Below are the code and all the weights of a small trained network. Each question names an input and a class and asks about switching units off, where a switched-off unit gives its printed mean instead of its output.

import numpy as np


def w(rows, s, z=0):
    codes = np.array(rows[::2]) - 128.0
    scale = np.full(codes.shape[1], s)
    scale[-1] = z or s
    return codes * scale


def f(y):
    return y / 2 * (1 + np.tanh(0.7978845608 * (y + 0.044715 * y**3)))


def log_softmax(a):
    a = a - a.max(-1, keepdims=True)
    return a - np.log(np.exp(a).sum(-1, keepdims=True))


def net(x, mask):
    res = np.array(x, float).reshape(1, 8) / 4 @ E
    y = f(res @ A[0][:, :-1].T + A[0][:, -1])
    res = res + np.where(mask, y, B[0][:, -1]) @ B[0][:, :-1]
    return log_softmax(res[-1] @ U[:, :-1].T + U[:, -1])


A, B = {}, {}
E = w([
[129,129,129],'x0',
[150,167,255],'x1',
[17,125,142],'x2',
[130,129,128],'x3',
[142,39,174],'x4',
[127,127,126],'x5',
[132,130,127],'x6',
[122,130,128],'x7',
],0.0084)
A[0] = w([
[135,69,140,11],'N1',
[143,6,162,89],'N2',
[116,96,71,124],'N3',
[142,75,82,57],'N4',
[152,92,90,226],'N5',
[236,133,110,144],'N6',
[115,114,92,141],'N7',
[149,112,199,89],'N8',
[129,207,99,254],'N9',
],0.016,0.0027)
B[0] = w([
[73,165,73,147],'N1',
[43,135,18,236],'N2',
[202,197,220,220],'N3',
[161,208,133,193],'N4',
[114,140,205,211],'N5',
[61,41,154,251],'N6',
[136,191,254,178],'N7',
[175,214,100,212],'N8',
[4,78,73,253],'N9',
],0.0071,0.006)
U = w([
[44,77,65,98],'0',
[94,68,221,205],'1',
[100,66,212,196],'2',
[55,2,249,122],'3',
[204,242,246,2],'4',
],0.0075,0.0041)

Each question gives the input, the list of numbers given to net, and the class t.
The units are the neurons (one row each of A and B). Each row of codes is followed by its name. A weight is (code - 128) times the scale printed after its matrix; where a second scale follows, it is the last column's (A, B and U).
mask holds one flag per neuron, in row order. A switched-off neuron (its flag False) gives its mean, the last column of its row in B, instead of its output. The means were averaged over made-up inputs and are rounded, as every weight is.
A unit's drop is (log p(t) with every unit on - log p(t) with that unit switched off) / (log p(t) with every unit on - log p(t) with every unit switched off).
The circuit of an input: a set's keep is (log p(t) with only the set's units on - log p(t) with every unit switched off) / (log p(t) with every unit on - log p(t) with every unit switched off). Starting from all 9 units, units are removed one at a time, each time the one whose removal leaves the highest keep (on an exact tie, the one counted first), for as long as the keep stays at least 0.8.
units of the circuit, in order: the units of the circuit, biggest drop first
unit that matters most: the unit with the biggest drop
top k neurons: the k neurons with the biggest drops, biggest first
drop of u: that unit's drop, to one decimal
input [0,1,-6,5,6,-3,-2,1], class 0: units of the circuit, in order -> [N2]
input [5,-8,-6,-1,4,-6,8,3], class 4: top 4 neurons -> [N4, N3, N9, N7]
input [-1,-7,-7,-8,-1,3,5,7], class 3: units of the circuit, in order -> [N6, N5]
input [7,8,5,6,1,-2,-4,6], class 4: top 4 neurons -> [N8, N9, N6, N2]
input [-1,-8,-2,6,0,7,6,4], class 4: units of the circuit, in order -> [N3, N4]
input [7,-7,3,-6,-5,-2,2,8], class 2: units of the circuit, in order -> [N3, N7]
input [0,-6,-7,-5,-5,-5,3,-3], class 3: units of the circuit, in order -> [N6, N5, N2]
input [0,2,1,6,-8,4,3,2], class 0: top 2 neurons -> [N9, N3]
input [3,0,4,-4,4,4,-7,4], class 0: units of the circuit, in order -> [N2, N3]
input [-1,7,-7,-4,8,-6,5,-5], class 0: units of the circuit, in order -> [N2, N1]
input [0,-6,4,-1,3,-3,5,-8], class 4: units of the circuit, in order -> [N3, N9, N6]
input [-3,5,3,5,0,-3,-8,-7], class 4: top 3 neurons -> [N6, N9, N8]
input [-3,8,1,5,3,4,4,3], class 4: top 2 neurons -> [N8, N9]
input [-7,0,6,8,8,8,-4,-2], class 0: units of the circuit, in order -> [N2]
input [-7,-7,-8,5,-5,-5,-5,-1], class 3: top 2 neurons -> [N6, N9]
input [-4,2,-7,4,-3,3,1,8], class 3: top 2 neurons -> [N6, N2]
input [0,-3,6,-2,7,3,-5,-2], class 0: top 2 neurons -> [N2, N1]
input [-2,-8,0,7,-7,-3,6,5], class 4: top 2 neurons -> [N3, N7]
input [3,8,-1,-2,3,-6,4,-5], class 4: top 2 neurons -> [N8, N9]
input [7,-8,1,0,-1,3,-6,-4], class 4: unit that matters most -> N3
input [5,-8,-6,-8,2,5,-3,-4], class 4: drop of N3 -> 0.4
input [0,8,-8,-4,-3,2,7,-3], class 3: drop of N9 -> 0.1
input [4,2,-8,-6,-3,-7,-1,7], class 3: drop of N6 -> 0.4
input [-3,8,-3,-2,-6,8,5,0], class 1: drop of N2 -> 0.1
